Below are the code and all the weights of a small trained network. Each question names an input and a class and asks about switching units off, where a switched-off unit gives its printed mean instead of its output.

import numpy as np


def w(rows, s, z=0):
    codes = np.array(rows[::2]) - 128.0
    scale = np.full(codes.shape[1], s)
    scale[-1] = z or s
    return codes * scale


def norm(h):
    return h / np.sqrt((h * h).mean(-1, keepdims=True) + 1e-5)


def f(y):
    return y / 2 * (1 + np.tanh(0.7978845608 * (y + 0.044715 * y**3)))


def log_softmax(a):
    a = a - a.max(-1, keepdims=True)
    return a - np.log(np.exp(a).sum(-1, keepdims=True))


def net(x, mask):
    res = np.array(x, float).reshape(1, 7) / 4 @ E
    u = 0
    for l in range(3):
        y = f(norm(res) @ A[l][:, :-1].T + A[l][:, -1])
        res = res + np.where(mask[u : u + 8], y, B[l][:, -1]) @ B[l][:, :-1]
        u += 8
    return log_softmax(norm(res)[-1] @ U[:, :-1].T + U[:, -1])


A, B = {}, {}
E = w([
[160,154,32,57,117,117,206,237,185,168,37],'x0',
[149,123,118,112,249,139,76,94,174,183,94],'x1',
[34,13,180,155,62,143,29,152,2,161,48],'x2',
[202,115,133,136,122,47,40,146,157,40,73],'x3',
[209,223,90,80,141,86,150,78,23,98,180],'x4',
[178,62,165,46,158,222,106,160,106,222,136],'x5',
[143,133,56,166,108,121,62,249,117,240,143],'x6',
],0.0038)
A[0] = w([
[110,96,160,103,115,191,91,107,33,139,117,105],'L0N1',
[61,87,170,90,88,195,105,207,228,160,32,50],'L0N2',
[47,75,211,105,169,194,103,34,5,228,136,112],'L0N3',
[197,63,119,82,190,48,4,115,122,106,48,97],'L0N4',
[60,171,164,109,91,46,32,186,100,94,39,72],'L0N5',
[151,224,119,24,140,71,219,66,145,56,145,130],'L0N6',
[104,170,130,115,133,142,236,70,179,45,101,2],'L0N7',
[140,145,56,101,124,45,152,166,174,140,152,20],'L0N8',
],0.0047,0.0027)
B[0] = w([
[121,171,85,75,165,48,164,155,77,129,174,179],'L0N1',
[167,1,89,170,77,155,147,198,145,125,75,214],'L0N2',
[42,152,127,48,56,113,122,156,99,28,127,246],'L0N3',
[184,164,249,162,180,146,109,116,128,140,106,210],'L0N4',
[182,117,150,196,93,73,145,123,96,63,126,188],'L0N5',
[151,38,104,136,139,206,231,62,163,86,220,253],'L0N6',
[234,181,163,105,203,69,152,124,135,173,166,179],'L0N7',
[87,135,114,45,101,133,111,178,122,157,138,149],'L0N8',
],0.0057,0.004)
A[1] = w([
[122,134,84,121,129,112,85,180,81,202,156,73],'L1N1',
[25,160,115,144,196,87,99,134,120,114,113,42],'L1N2',
[122,110,109,61,105,82,181,100,176,93,148,133],'L1N3',
[72,180,123,178,49,57,98,90,83,151,66,92],'L1N4',
[175,232,135,50,129,98,69,182,88,252,81,55],'L1N5',
[93,150,111,88,118,125,175,83,137,163,100,5],'L1N6',
[192,233,99,55,148,106,96,223,126,193,160,103],'L1N7',
[159,135,2,84,122,136,146,202,125,237,137,84],'L1N8',
],0.0056,0.0027)
B[1] = w([
[184,142,135,54,168,189,179,135,82,102,148,151],'L1N1',
[135,144,137,167,105,203,43,173,184,86,165,115],'L1N2',
[68,162,135,101,75,183,125,123,42,122,130,234],'L1N3',
[68,82,46,187,162,124,136,122,222,48,163,198],'L1N4',
[207,144,244,84,253,146,99,50,60,211,66,166],'L1N5',
[172,118,149,157,147,55,180,131,125,72,166,107],'L1N6',
[80,141,207,65,143,76,151,114,81,173,40,196],'L1N7',
[60,138,113,37,42,82,121,171,52,157,64,254],'L1N8',
],0.0052,0.0029)
A[2] = w([
[96,110,115,250,72,83,94,162,112,109,55,122],'L2N1',
[164,183,68,85,115,85,200,114,117,75,108,72],'L2N2',
[166,192,105,134,81,55,158,130,94,56,140,37],'L2N3',
[153,94,72,56,71,152,218,200,81,201,106,2],'L2N4',
[129,81,133,113,216,232,126,188,191,207,101,27],'L2N5',
[68,113,105,92,52,152,183,242,111,157,19,72],'L2N6',
[161,144,150,193,123,78,39,56,79,86,12,80],'L2N7',
[98,21,118,148,127,172,90,248,146,181,3,11],'L2N8',
],0.0052,0.0023)
B[2] = w([
[105,48,57,197,164,127,39,145,221,31,135,200],'L2N1',
[70,134,139,151,66,155,98,114,66,151,170,172],'L2N2',
[71,40,84,113,68,112,133,92,81,106,167,159],'L2N3',
[74,179,82,53,81,67,63,164,162,208,81,218],'L2N4',
[96,36,80,78,74,95,95,136,76,80,78,155],'L2N5',
[253,120,74,172,152,92,161,150,200,138,110,254],'L2N6',
[248,48,129,203,170,82,137,185,168,85,130,178],'L2N7',
[202,35,94,232,89,22,117,196,165,51,175,227],'L2N8',
],0.0067,0.0053)
U = w([
[132,116,163,195,112,214,89,110,189,213,93,1],'0',
[56,182,117,44,40,148,160,87,24,37,207,197],'1',
[213,211,255,80,236,97,38,115,74,201,21,152],'2',
[199,23,80,233,100,26,54,239,172,25,66,193],'3',
[33,192,104,217,138,198,49,151,195,112,104,29],'4',
[237,181,128,166,209,210,241,33,208,114,213,122],'5',
[143,183,37,20,45,74,164,226,146,237,50,176],'6',
],0.0085,0.0062)

Each question gives the input, the list of numbers given to net, and the class t.
The units are the neurons (one row each of A and B). Each row of codes is followed by its name. A weight is (code - 128) times the scale printed after its matrix; where a second scale follows, it is the last column's (A, B and U).
mask holds one flag per neuron, layer by layer. A switched-off neuron (its flag False) gives its mean, the last column of its row in B, instead of its output. The means were averaged over made-up inputs and are rounded, as every weight is.
A unit's drop is (log p(t) with every unit on - log p(t) with that unit switched off) / (log p(t) with every unit on - log p(t) with every unit switched off).
The circuit of an input: a set's keep is (log p(t) with only the set's units on - log p(t) with every unit switched off) / (log p(t) with every unit on - log p(t) with every unit switched off). Starting from the 12 units with the biggest drops (on a tie, the unit counted first), units are removed one at a time, each time the one whose removal leaves the highest keep (on an exact tie, the one counted first), for as long as the keep stays at least 0.8.
circuit, biggest first: the units of the circuit, biggest drop first
most important unit: the unit with the biggest drop
k most important neurons: the k neurons with the biggest drops, biggest first
top k neurons in layer l: the k neurons of layer l with the biggest drops, biggest first
input [1,0,3,4,3,1,5], class 2: most important unit -> L1N5
input [6,-3,-8,7,-4,-2,-4], class 5: 3 most important neurons -> (L0N6; L0N3; L1N8)
input [-3,7,-7,-3,7,8,2], class 1: circuit, biggest first -> (L2N6; L0N4; L1N8)
input [0,0,-3,-4,0,0,1], class 6: top 2 neurons in layer 0 -> (L0N4; L0N3)
input [3,4,-4,-3,-8,-3,-5], class 6: circuit, biggest first -> (L2N1; L2N8)
input [1,7,1,6,6,4,-4], class 5: circuit, biggest first -> (L0N6; L2N4; L1N8)
input [6,-5,4,1,4,-2,8], class 6: 3 most important neurons -> (L1N1; L1N8; L2N4)
input [-4,-5,-8,-5,5,1,8], class 6: 2 most important neurons -> (L2N4; L1N8)
input [2,3,3,2,3,-8,-8], class 5: 2 most important neurons -> (L0N3; L0N6)
input [-3,2,0,-6,3,2,6], class 2: 3 most important neurons -> (L0N6; L1N5; L0N2)
input [-5,4,-3,8,6,-8,-6], class 5: 2 most important neurons -> (L0N6; L0N3)
input [7,2,-6,7,-3,1,7], class 6: 2 most important neurons -> (L0N8; L1N8)
input [4,-2,-2,-4,-1,-8,-4], class 5: top 3 neurons in layer 0 -> (L0N6; L0N3; L0N7)
input [-8,3,5,-1,0,-2,3], class 1: most important unit -> L0N3
input [-7,1,-3,0,4,-3,6], class 5: top 2 neurons in layer 0 -> (L0N3; L0N1)
input [-1,8,6,6,4,4,-8], class 2: 2 most important neurons -> (L0N4; L2N8)
input [-7,-5,7,-6,-3,-8,4], class 4: top 3 neurons in layer 1 -> (L1N4; L1N8; L1N2)
input [3,6,4,-5,5,3,4], class 2: top 2 neurons in layer 0 -> (L0N6; L0N2)
input [5,8,-3,4,6,-4,5], class 2: 3 most important neurons -> (L1N5; L0N4; L0N2)
input [-4,-8,-5,5,8,4,0], class 1: most important unit -> L2N6
input [-1,0,-4,-4,8,-7,3], class 1: top 2 neurons in layer 2 -> (L2N6; L2N2)
input [-7,-3,8,-8,-4,2,-1], class 1: 2 most important neurons -> (L0N3; L0N1)
input [6,-6,-4,8,8,8,-8], class 5: 3 most important neurons -> (L0N6; L0N3; L1N8)
